In the rows, 128 means zero.
Each row of numbers stands for one element and depends on some of the facts below. Use the named rows to name the rest.

How the elements are related:
gavagro suruk:regek skame:gegre tadu:e
mebruklo suruk:stesak skame:gipalum tadu:a
bruflal skame:nutem
vugrusir suruk:platuzor skame:stogres tadu:a
sitam skame:stosum tadu:e
gofar suruk:kodum skame:kaplek tadu:f
dinikle suruk:duska skame:klebek tadu:g
breski suruk:pluflem skame:gigidri tadu:a
rufo skame:gegre tadu:g
moson skame:gipalum
greno suruk:kleston skame:lukla tadu:a
butum suruk:ludir
stenem suruk:zefak skame:luplum tadu:a
duska suruk:stenem skame:nadre tadu:a
miflem skame:niflir tadu:a
tinal suruk:dosken
bosi suruk:kaplek skame:pibruvi tadu:e
bramuskas suruk:sitam skame:kuval tadu:b
klegol suruk:reme skame:klizi tadu:a
drogel suruk:demel skame:trezur tadu:d
paba suruk:sasis skame:fubek tadu:f
stogres suruk:brizuzo skame:nutem
dregal suruk:gipalum skame:rostam tadu:a
klodril suruk:lubraskel skame:stise tadu:a
muro suruk:nadok skame:nutem tadu:f
skepu skame:kuval tadu:e
sustutres skame:gegre tadu:a
bakik suruk:poves skame:niflir tadu:a
druplos suruk:brepezil skame:zuno tadu:c
drabrir suruk:stafatru skame:klizi tadu:a
lukla suruk:plale
nadok suruk:tristel skame:kaplek
samom suruk:bradra skame:zuplos tadu:b
stosetre suruk:stunik skame:gipalum tadu:a
klonel suruk:fodus skame:stise
tragugras suruk:faror skame:nutem
kleston skame:kaplek tadu:c
trezur skame:kabru
kabru suruk:skegris
karekar suruk:bragal skame:dozi tadu:b
tustu suruk:tragugras skame:satre tadu:e
stafatru skame:kuval tadu:c
stofar skame:nutem tadu:b
tavos suruk:flutru skame:gegre tadu:a
kladek suruk:gralas skame:kuval tadu:a
niflir skame:stise
nezo suruk:luvik skame:rostam tadu:a
bagrok skame:klebek tadu:a
paklal suruk:grepim skame:luplum tadu:b
gepo skame:flutri tadu:a
flutri skame:stosum
ledan suruk:dofi skame:pibruvi tadu:a
stufor skame:pibruvi tadu:b
gubem skame:grovon tadu:b
faror suruk:bruflal skame:bruflal tadu:c
grepim skame:flutri tadu:f
klurum skame:klebek tadu:d
geskazem suruk:skorul skame:klebek tadu:b
keflepor skame:flutri tadu:g
luvik suruk:klurum skame:lukla tadu:g
sefitro suruk:tezus skame:niflir tadu:b
niklekos skame:nadre tadu:a
bradra suruk:suski skame:trezur tadu:g
flota suruk:drasum skame:rostam tadu:c
pekul suruk:padu skame:gegre tadu:b
flutru suruk:bagrok skame:trezur tadu:c
trari skame:stogres tadu:a
pibruvi skame:lukla
paflas suruk:mapon skame:pibruvi tadu:a
rupodran suruk:flinori skame:meriken tadu:c
rebro skame:gigidri tadu:f
skegris skame:tinal tadu:a
gubodros suruk:runuki skame:butum tadu:a
meriken skame:tinal
stuga skame:nutem tadu:b
dozi suruk:fubek
sitrel skame:kabru tadu:a
sugram suruk:gubodros skame:trezur tadu:a
vetra skame:satre tadu:e
luklim skame:nadok tadu:b
kodum skame:zuno tadu:a
dosken suruk:stofar skame:trezur tadu:a
skabra suruk:zuplos skame:fodus tadu:e
trevamok suruk:gumaskor skame:stumer tadu:g
stesak suruk:kabru skame:nadok tadu:a
gipalum suruk:rufo
flinori suruk:bremo skame:zuno tadu:d
plale suruk:darom skame:zuplos tadu:d
fiklum skame:satre tadu:a
pluflem skame:zuno tadu:c
gripas suruk:zulen skame:plema
pefa skame:gigidri tadu:c
driskabrin suruk:dregal skame:nadok tadu:e
nadre skame:klebek
nebrer suruk:klodril skame:luplum tadu:d
legitras suruk:luklim skame:stumer tadu:a
stosum suruk:paklal
traza skame:nadre tadu:a
siflol skame:kabru tadu:b
runuki suruk:niflir skame:nadok tadu:a
plosu skame:trezur tadu:a
sepla skame:dozi tadu:e
babebak skame:gigidri tadu:c
zazutre skame:tinal tadu:f
zaflomun suruk:gepo skame:zuplos tadu:a
pluko suruk:nezo skame:kaplek tadu:a
ludir skame:stosum tadu:f
pluma suruk:plema skame:nadre tadu:a
stumer suruk:klizi skame:kaplek
sekube skame:kaplek tadu:d
reme skame:niflir tadu:b
gralas suruk:zazutre skame:zuplos tadu:a
kleklo suruk:bakik skame:klebek
lubraskel skame:skuzi tadu:b
puflu suruk:skugrevos skame:stumer tadu:b
luplum suruk:sugram
kuval suruk:drabrir skame:dozi
soster skame:stogres tadu:a
furatru suruk:gumol skame:kleklo tadu:e
sibrok suruk:stesku skame:stogres tadu:b
zuplos suruk:muro
buplan skame:fodus tadu:b
teple skame:kuval tadu:d
zuno suruk:klebek
bresku suruk:zimube skame:stumer tadu:d
zarim skame:kaplek
koskel suruk:paba skame:tragugras tadu:c
poves skame:zuno tadu:b
pleple skame:zuplos tadu:c
grovon skame:kabru
bremo skame:nutem tadu:f
regek skame:butum tadu:g
darom skame:satre tadu:e
satre suruk:driplom skame:stise
gumol skame:moson tadu:a
trisel suruk:koskel skame:moson tadu:a
trane skame:stosum tadu:d
plolu skame:moson tadu:a
soplar suruk:flota skame:satre tadu:b
klivegem suruk:plosu skame:grovon tadu:e
tragral skame:rostam tadu:e
platuzor skame:zuno tadu:d
nestim suruk:nutem skame:gigidri tadu:a
demel suruk:sibrok skame:satre tadu:a
skugrevos suruk:furatru skame:gripas tadu:e
fubek suruk:stumer skame:gipalum
datram suruk:gubem skame:stogres tadu:c
mapon suruk:legitras skame:zuplos tadu:b
zulen suruk:kladek skame:zuno tadu:b
brepezil skame:zuplos tadu:a
zimube suruk:mebruklo skame:stosum tadu:b
brizuzo suruk:skoluk skame:kuval tadu:d
zonibus suruk:teple skame:luplum tadu:a
tristel suruk:trevamok skame:rostam tadu:b
klista skame:gripas tadu:g
kaplek suruk:foluk
zefak suruk:stuga skame:zuno tadu:b
rostam skame:stise
foluk skame:stise tadu:f
dofi suruk:babebak skame:kabru tadu:c
tezus suruk:trisel skame:kaplek tadu:d
pizir suruk:gigidri skame:nutem tadu:g
miskotom suruk:gegre skame:zuplos tadu:a
gigidri suruk:sepla
bragal skame:satre tadu:c
fula skame:grovon tadu:e
skoluk skame:trezur tadu:e
zupli skame:nadok tadu:f
stise suruk:keflepor
pebim suruk:driskabrin skame:butum tadu:b
klizi suruk:nebrer skame:stise
gegre skame:klebek
flafu skame:kabru tadu:a
lomul suruk:miflem skame:moson tadu:b
stesku suruk:gofar skame:gipalum tadu:b
gumaskor suruk:drogel skame:butum tadu:a
padu skame:lukla tadu:c
suski skame:fodus tadu:e
kebra suruk:fula skame:gipalum tadu:b
drasum skame:rostam tadu:a
voril suruk:flutri skame:trezur tadu:a
boser suruk:grovon skame:tragugras tadu:a
rustan suruk:satre skame:zarim tadu:d
migom suruk:sekube skame:kuval tadu:e
driplom suruk:ledan skame:kabru tadu:e
sasis skame:gipalum tadu:b
stunik suruk:puflu skame:plema tadu:g
plema suruk:flafu
skorul suruk:greno skame:nadok tadu:b

Known rows:
[102 134 103 117 135 132 111 101 146 112 125 109 115 137 135 109 129 158
 137 104 101 136 104 102 147 120 131 125 133 174 123 127 116 132 147 123
 117 130 150 156 127 107 138] -> fula
[102 129 113 122 126 141 138 115 127 123 151 105 119 118 110 123 152 105
 141 124  87 116 145 134 141 108 136 141 111 175  89 137 113 114 128 149
 119 120 123 137 132 141 126] -> soster
[ 96 138 109 121 129 123 115 112 122 133 126 115 103  99 134 129 136 110
 159 146  99 122 143 132 138 113 134 129 131 152  91 130 134 113 127 146
  98 130 110 136 125 137 142] -> breski
[147 139 119 134 134 151 117 128  95  85 119 107 140 113 120 142 135 149
 122 143 116 157 111 141 142 122 120 116 131 102 163 135 128 120 135 111
 155 141 143 121 113 109  86] -> klurum
[ 95 138 109 120 130 124 116 112 121 133 126 115 103  97 133 129 136 108
 159 146  99 122 143 132 138 113 133 130 131 152  93 130 133 114 126 146
  99 130 109 135 125 137 142] -> zaflomun
[ 88 155 110 107 122 127  93 102 162 131 135 123 107 117 139 135 155 146
 160 168 122 119 148  99 130 108 156 135 139 140  82 124 136 108 115 110
 121 127 118 135 114 109 148] -> tustu
[113 141 110 113 135 150 122 110 143 118 144 107 132 112 122 115 146 138
 137 134  98 131 117 109 146 112 124 129 121 171 126 133 125 125 140 116
 130 116 144 150 123 109 112] -> sepla
[ 98 151 124 119 139 151  96 111 128 101 108 115  91 121 122 176 162 170
 133 156 132 112 137 137 131 126 171 150 158 104 120 127 135  85 127 118
 120 159 123  98 114 121 130] -> soplar
[ 32 133 114 110 130 144 100 107 145 140 130 116 164  90 142 121 136 122
 150 160 116 155 140 138 137 105 130 145 138 140  88 129 113 121 140 117
 115 134  99 142 132 110 129] -> skabra
[100 149  95 128 132 120 106 123 104 131 127 119 119  68 143 131 131 101
 166 159 103 148 148 134 141 111 119 111 136 132 109 127 157 113 126 147
 102 132 123 136 119 117 114] -> pluma
[101 141 117 132 173 176 129 118 101  94  85 128  71 121 106 160 150 164
 101 130 124 135 113 163 154 114 139 152 142 202 167 128 149  91 122 122
 145 152  91 126 122 120  85] -> zimube
[119 151 132 117 132 123 111 114 115 130 126 116 147 165 128 119 131 109
 124 173 168  97  96 174 139 116 107 132 143 164 133 129 138 121 149 108
  99 132 127 142 105 162 137] -> kaplek
[ 51 140 149 112 129 147  94 115 119 164 102 102 233 173 132 112 120 114
 120 199 159 135 100 190 133 105 103 143 148 141 123 131 112 113 174 104
  88 131  96 143 118 161 128] -> nadok
[105 142 105 123 138 126 121 112 125 125 122 119  97 110 138 131 136 104
 151 149  93 125 155 135 145 115 136 131 134 175  96 128 134 115 121 144
 103 132  98 144 125 142 127] -> stosetre
[109 151 117 129 123 117 115 116 115 110 144 120 150 177 122 121 141 112
 115 148 170 113 115 170 140 111 118 131 137 160 115 128 134 118 139 117
 117 141 149 141 109 145 124] -> gipalum
[125 153 113 118 118 124 103 110 142 141 120 108 109 145 126 134 151 145
 157 159  96 115 148  94 132 107 158 120 129 143  92 128 136  95 121 137
 102 119 129 133 115 131 144] -> dregal
[ 88 149 115 127 122 109 108 114 115 114 141 126 144 160 131 126 138 103
 126 155 179 112 124 179 136 112 120 137 145 149 100 125 137 119 133 118
 113 148 131 136 110 146 136] -> zuno
[ 88 129 111 121 126 133 134 112 127 123 151 114 107 104 117 127 149  95
 148 130  96 113 154 144 139 109 139 146 118 168  74 135 116 115 121 150
 114 128 109 133 132 143 136] -> vugrusir
[ 88 137 121 123 151 158 117 115 108  89 119 115  93  87 119 166 147 139
 124 135 127 120 124 168 142 130 143 154 152 126 137 131 127 104 139 127
 122 162 121 104 124 126 112] -> lomul
[ 95 146 104 141 144 117 114 111 109 111  93 141 108 218 124 113 127 145
  99 118 178 132 100 169 150 100 121 132 142 236 130 119 149 112 122 119
 128 149 107 167 113 137 128] -> kabru
[103 129 113 122 126 142 138 115 128 122 151 105 118 118 109 123 152 105
 141 124  88 115 146 135 142 108 135 141 111 175  89 137 113 114 128 148
 119 121 123 137 132 141 127] -> trari

Name these rows:
No name comes twice in this set of rows, the named rows included.
[128 143 123 117 165 153 130 113 112 159  72 125  71 120 121 121 127 128
 137 170  92 118 107 133 152 101 115 129 123 252 150 129 158 104 120 130
 105 105  52 162 118 151 121] : stesak
[111 141 110 133 122 109 106 110 118 104 123 114 148 215 128 108 127 142
 111 109 164 121  93 155 142 118 121 123 144 165 123 124 122 124 152 123
 107 148 165 151 115 140 143] : grovon
[121 124 115 127 114 162  83 135  90  94 113  92 158 119 131 143 170 147
 177  86 134  81  80 157 104 144  98 146 138  87 122 138 143 123 122 111
 164 124  89 116 125 102 147] : nebrer
[129 143 106 131 151 152 131 119 115 136  94 119  98 150 110 116 142 143
 126 132  86 139 122 118 153  95 126 121 114 238 139 130 151  99 117 140
 127 110  97 162 123 128 100] : skegris
[ 28 116 138 124 142 198 122 120 121 110 121  90 201 125  97 151 156 149
  98 131 103 160 134 180 140 111 146 173 136 119 124 141  79  93 165 127
 136 154 117 108 145 124  83] : sibrok
[129 150 127 122 140 168 105 116 127  98 110 100 115 148 107 165 165 186
 118 142 114 117 118 122 137 125 163 140 147 119 151 132 128  84 143 117
 127 144 151 107 114 118 108] : reme
[116 142 128  98 148 147 117 103 141 140 123 113 105  84 136 120 130 124
 150 175 104 108 102 122 146 120 115 133 133 175 137 131 132 130 145 107
 102 113 105 148 116 135 136] : driskabrin
[ 83 126  99 126 129 102 105 101 126 123 103 117  81 128 148 120 115 134
 157 104 102 129 126 124 140 123 141 126 145 157  85 122 120 124 135 156
  83 149 117 145 131 134 175] : voril
[123 127 128 127 130 149 126 117 108  87 124 111 118 118 117 146 138 142
 122 136 121 134 119 151 137 124 134 139 130 115 132 136 109 123 127 113
 152 147 117 116 120 126 115] : brizuzo
[134 164 121 126 110 120  98 115 134 121 135 112 161 225 116 125 156 149
 116 160 166 108 119 133 131 105 140 122 137 148 115 127 139  99 136 108
 120 129 165 140 100 139 129] : niflir
[ 46 140 126 117 111 151  82 114 148 175  98  92 216 164 127 124 146 157
 151 177  85 166 157 107 124  91 157 131 133 113  77 132 106  83 147 135
  99 120 108 135 131 123 130] : demel
[ 77 139 107 111 135 135 116 107 141 119 147 122 111  81 136 125 143 115
 151 145 117 127 135 129 141 113 129 141 131 159  97 129 128 127 126 120
 124 130 115 142 125 113 130] : migom

The same elements again, as new rows of numbers:
Known rows:
[128 129 128 119 140 124 137 130 132 126 141 128 129 126 151 126 134 123
 119 128 105 141 136 125 133 127 129 126 132 117 124 121 131 124 131 124
 129 122 126 131 127 129 143 129 124 126 122 130] -> mapon
[131 128 135 136 135 125 147 127 132 132 147 124 125 135  99 150 125 147
 132 122 138 103 118 128 121 120 134 129 119 145 124 137 131 129 156 119
 126 119 118 124 129 127 134 135 131 126 129 119] -> paflas
[113 128 134 158 145 132 140 120 135 125 125 133 135 136 123 148 120 156
 160 125  97  97 110 117 120 121 141 119 111 129 140 130 121 137 184 118
 121 108 159 120 125 106 111 131 142 126 120 117] -> legitras
[148 127 139  92 138 125 123 132 114 127 146 142 114 121 121 119 125  99
 135 128 165 103 151 138 131 153 142 132 143  98 126 137 107 136 151 143
 133 156 120 131 131 149 138 123 127 131 151 143] -> kuval
[139 138 131 115 108 128 137 149 133 124 126 132 148 129 123 120 122 115
 121 129  75 136 146 125 138 150 143 133 143 132 119 127 118 127 135 132
 121 147 131 144 129 116 133 129 130 125 129 165] -> stafatru
[142 138 136 103 139 120 147 141 130 123 162 130 127 127 121 129 129 119
 115 126  99 119 141 126 135 142 151 127 147 115 119 125 123 119 158 124
 131 138  97 138 129 124 161 131 127 128 130 149] -> bramuskas
[132 149 129 111 103 139 138 115 120 134 129 105 125 135 106 161 126 167
  95 128 155 134 124 126 131 113 121 126 105 141 136 134 156 117 150 125
 111 151 135 124 134  92 112 131 139 132  95 119] -> klodril
[ 93 144 117 178 159 131 125 138 147 119  92 123 131 137 124 145 110 165
 109 125  70 115  83 120 113 112 161 112 124 161 139 117 123 110 187 117
 138 112 111 118 119  62 127 134 148 134 126 122] -> trevamok
[114 123 118  81 152 123 131 131 139 132 143 132 131 117 252 107 162  93
 109 130  82 196 187 120 151 126 124 121 118 110 117 109 113 139 127 151
 124 130 198 137 137 153 160 124 113 121 121 155] -> bremo
[139 131 112 216  81 128 107 128 114 122 109 133 143 127  79 120 109  97
 140 128 184 103  85 148 132 140 116 142 151 126 142 131 145 119  72 133
 119 122  81 130 123 147 102 120 142 127 146 122] -> skoluk
[131 123 133  87 138 128 115 125 113 125 132 135 102 122 150 117 122 110
 145 133 181 134 137 140 128 130 134 134 129 105 125 137 111 138  85 132
 140 138 131 120 126 159 129 121 120 133 140 120] -> kleklo
[127 131 127 120 140 125 137 130 132 126 139 127 128 126 151 127 135 124
 118 128 105 142 135 124 133 126 130 125 132 118 125 121 132 124 132 124
 130 122 125 131 128 128 142 129 124 126 122 131] -> buplan
[133 121 138  97 119 127 131 109 132 137 121 109 130 134  70 140 132 165
 130 128 111 111 119 115 118 123 103 119 116 153 132 129 143 135 141 107
 127 123 128 124 136 110 121 131 124 128 111 114] -> dregal
[122 130 125 150 110 128 131 140 132 125 132 127 138 129 126 123 132 133
 126 129  98 139 126 122 131 123 135 130 134 140 122 122 134 115 109 128
 125 121 111 137 125 119 135 131 126 129 122 138] -> plale
[ 99 135 135 139 133 120 143 115 134 120 120 140 131 127 178 120 130 149
 147 135  74 114 136 129 126 120 135 124 127 122 127 110 106 134 180 127
 131  84 151 128 128  98 127 125 140 124 112 124] -> puflu
[119 137 110 166  99 114 129 127 129 126 149 120 137 128 139 134 129 101
 141 125 132 136 107 138 150 123 140 128 127 150 130 120 128 132  87 130
 114 110 123 133 134 156 152 122 136 122 130 143] -> flutru
[125 124 117 165 115 124 123 140 122 121 155 110 147 132 108 137 151  69
 156 122 101 148 117 113 142 130 137 130 113 142 138 122 132 142 110 127
 118 133 142 129 128 163 131 120 118 126 133 172] -> dofi
[130 128 135 137 135 125 145 125 132 132 145 123 124 135  99 150 125 149
 133 122 138 104 116 128 121 118 135 128 117 147 125 136 131 129 153 118
 127 119 118 124 129 126 134 134 131 126 128 118] -> nestim
[129 133 130 161 127 128 148 134 139 127 134 122 141 135 102 140 126 152
 115 124  97 124 110 121 122 118 125 129 132 141 123 126 150 111 139 112
 127 110  97 131 122 107 129 137 129 125 116 120] -> luvik
[127 135 118 139 134 117 137 124 130 126 149 123 129 126 151 132 132 110
 121 126 121 138 119 134 141 125 130 125 132 122 130 118 134 127 120 122
 125 114 121 129 130 143 150 126 130 123 125 129] -> siflol
[112 131 124 164 117 134 127 136 135 120 113 133 147 130 143 122 129 137
 141 131  70 137 122 115 130 126 138 123 130 129 132 119 129 120 129 128
 121 116 137 135 122 104 119 129 134 128 116 137] -> sekube

Rows to name:
No name comes twice in this set of rows, the named rows included.
[117 141 116 115 158 124 122 140 139 125 108 123 122 127 156 127 120 123
  83 127 102 148 121 133 127 128 146 121 136 143 126 118 119 120 151 128
 143 138 117 124 128 103 146 128 132 130 136 137] : stesku
[122 129 120 178 107 134  94 146 118 122 101 135 117 127  68 117 112 129
 119 130 180  98  96 140 112 130 145 135 147 152 130 134 123 104 108 143
 142 144  53 128 120 109 120 128 136 143 155 127] : skabra
[121 133 123 136 107 132 129 142 132 121 109 125 139 130 142 118 120 135
 125 133  91 167 120 125 130 120 127 134 133 135 119 125 137 119  65 115
 130 119 120 132 119 118 119 129 123 128 114 128] : klurum
[131 138 114 149 130 116 137 121 131 125 139 122 137 126 158 132 126  99
 119 126 118 143 113 138 146 130 123 126 134 118 134 116 139 132 112 120
 121 110 132 127 131 147 141 123 133 118 124 129] : gubem
[ 93 131 122  86 158 121 127 125 135 118 148 137 124 120 247 114 151 107
 157 134  46 167 164 110 152 126 163 105 115  98 134 103  92 144 152 140
 123 118 208 132 134 132 165 119 128 128 113 160] : zupli
[114 132 121  64 146 117 132 131 133 126 156 127 122 118 230 112 152  96
 124 132  77 183 172 121 155 129 145 117 124 110 119 109 106 140 118 139
 127 131 177 136 137 150 174 121 117 125 119 160] : rebro
[ 97 132 108  77 171 119 115 139 143 131 130 126 113 118 248 111 154  97
  84 128  97 193 169 128 144 119 150 114 117 142 117 107  99 132 142 156
 138 140 174 130 138 133 180 124 118 129 136 159] : muro
[133 127 116 211  84 125 107 130 111 122 134 133 128 127  65 125 117 107
 147 127 201  89  85 146 129 131 133 139 147 136 137 132 138 113  77 136
 124 121  54 131 124 150 124 123 138 134 149 123] : klivegem
[127 126 128 157  91 138 104 142 109 118 107 133 114 128  82 112 107 137
 148 135 183 128  96 138 115 120 134 145 142 131 123 142 133 109  24 121
 142 128  61 125 111 133 105 127 123 141 135 110] : gavagro
[139 142 127  76 107 140 109 113 102 131 124 119 109 121 145 130 133 124
 101 135 196 144 154 134 141 132 120 127 120  98 141 133 138 124 128 151
 117 177 149 127 136 119 114 119 134 138 112 131] : klizi
[129 140 114 196 116 115 148 123 135 126 150 114 141 135 102 152 120 127
 120 121 127 117  80 136 137 115 127 128 132 148 132 121 155 118 115 107
 119  93  86 127 127 133 142 131 139 119 121 116] : bradra

Now the same elements, written a new way:
Some elements and their rows:
[121  46  88 169 187 124  49 188 158 111 113  93 202 131 100 147  99 115
 150 137 178 109 151 158  98 102 124] -> skugrevos
[154  54 117 149 185 128 111 148 141 110 132  86 139 106 113 168 130 135
 128 123 117 118 157 151 102 127 126] -> grepim
[128 183  65 118 227 126 136 116 130  79 154 104  93 141 191 141 115 163
 101 116  78 123  94 127  51  96 123] -> kabru
[127  56  85 159 234 115  68 169 158  76 133 101 195 140 115 172  77 105
 118 109 146 114 130 152  92  86 120] -> driplom
[ 77 101 146 140 127 131 130 170 128  86  90 125 160 128 127 161 117 117
 139 109 139 127 102  92 135 128 175] -> stofar
[111 154  81 122 156 140 127 140 117 106 124  87 104 127 149 129 133 143
 143 147  78 104 135 131  72 153 111] -> pibruvi
[ 96 125 128 151 129 144 131 152 126  98  97 113 165 143 114 161  93 102
 132 117 128 135 102 112 137 103 160] -> buplan
[141 158 148 133  99 153 209 131 158 145 138  96 111 104 146 121 167 144
 121 117 109 140 145 134 139 127 139] -> babebak
[142  97 138 121 100 131 176  57 201 151 179 128 111 131 119 115 178 126
 118 156  83 137 188 146 105 127  90] -> klurum
[ 49 101 125 146 136 130 138 166 128 130 106 130 156 111 121 198  89 141
 164 118 144 132  88  64 150 153 143] -> sibrok
[107  96 114 158 132 158 128 140  85 111  89 100 153 154 110 123  94  98
 141  88 136 159 110 119 146 115 145] -> luklim
[118 176  79 118 208 145 146 149 142  85 155  86 122 133 161 122 119 141
 128 108  83 106 106 146  48 149 106] -> grovon
[ 95 125 127 151 128 144 131 152 127  97  97 113 164 143 114 160  94 103
 131 117 129 134 102 112 137 102 161] -> paklal
[141  48 113 135 181 123 135 148 132  81 123  68 142 106  98 191 118  88
 122 117  67  99 185 147 117 144  99] -> paba
[128  62  84 157 234 111  69 165 148  71 133 108 191 138 115 186  68  99
 118 122 134 111 130 149 105  84 107] -> klivegem
[132 139 110 125 113 114 145 136 175 158 141 104 158 109 135 114 162 135
 141 147 142 113 163 186 144 104  86] -> stosetre
[150 109  95 135 120 115 175  81 157 150 162 129 109 130 149  85 167 125
 115 142 111 138 199 142 156 116  40] -> rustan
[119 162 148 119 101 129 207 152 145 127 128 120 107  83 175 146 173 142
 126 141 103 122 155 112 170 130 125] -> datram
[108 150  83 122 156 139 127 142 118 104 123  87 104 125 152 131 137 142
 146 149  77 103 135 129  70 153 112] -> moson
[143 148 114 113 179 109 172 113 180 111 176 115 150 121 144 138 134 128
 105  99 105 121 124 182 124 106  83] -> dosken
[177  76 110 179 170 121 112 142 152 109 117  76 130 114  85 165 115 154
 104 123 129 101 149 137 106 141 125] -> foluk

Name these rows:
No name comes twice in this set of rows, the named rows included.
[118 159 111 183 112 132 131 147 135  98  77 105 157 151  87 163  74 117
 102 130 140 112  99  97 153 107 152] : soplar
[126 157 153 121 101 137 210 143 147 130 131 113 105  90 165 138 173 144
 125 130 101 128 149 117 156 135 131] : faror
[142  77 108 121 120 118 204  70 141 117 157 112 104 132 116 100 162  83
 110 113  56 127 215 133 155 164  23] : tezus
[106 126  34 147 172 159 133 116  56 168 129  73  85 128 135 117  95 154
 181 122  91 142 128 119 105 180  44] : nadok
[161  99  91 133 139 103 167  41 133 143 161 147  72 137 169 102 164 147
  93 140  99 160 181 119 155  87  58] : bresku
[ 83 142  91 107 154 109 123 174 112  85 109 111 100 100 183 144 158 155
 154 160  89  85 145 101  96 164 111] : stogres
[148  66  80 193 183 101  57 150 143  84  94  96 169 144  69 183  69 123
 102 142 145  90 138 120 117 109 116] : tustu
[ 89 138  94 110 155 119 126 165 115  89 113 102 100 108 171 136 157 154
 151 147  89  91 138 107  80 169 117] : tragugras
[124 133  97 132 181 117 210  82 211 165 224 143 127 113 141 143 122 156
 120 114 107 135 140 120 128 152  24] : drogel
[ 82  97 139 134 125 145 155 148 123  70  89  94 164 143  89 172  95  66
 127  91  84 121 121 103 131 142 153] : sasis
[ 93 151  68 132 165 142 136 132 120 143 138  88 100 116 136 158 108 163
 164 148  84 112 120 109  80 172  86] : zuplos
[112 167  81 117 135 157 119 117 130 125 129  76 110 137 137 147 125 122
 151 186  53 111 146 153  57 118 122] : kleklo
[136  96  89 141 146 131 173  90 120 196 162  96 105  98 119 147 124 161
 157 116 108 149 147 144 157 157  46] : trevamok
[130  52  97 155 251 119  77 165 161  62 147 105 195 143 109 176  73 106
 115  90 139 117 114 153  81 102 122] : skoluk

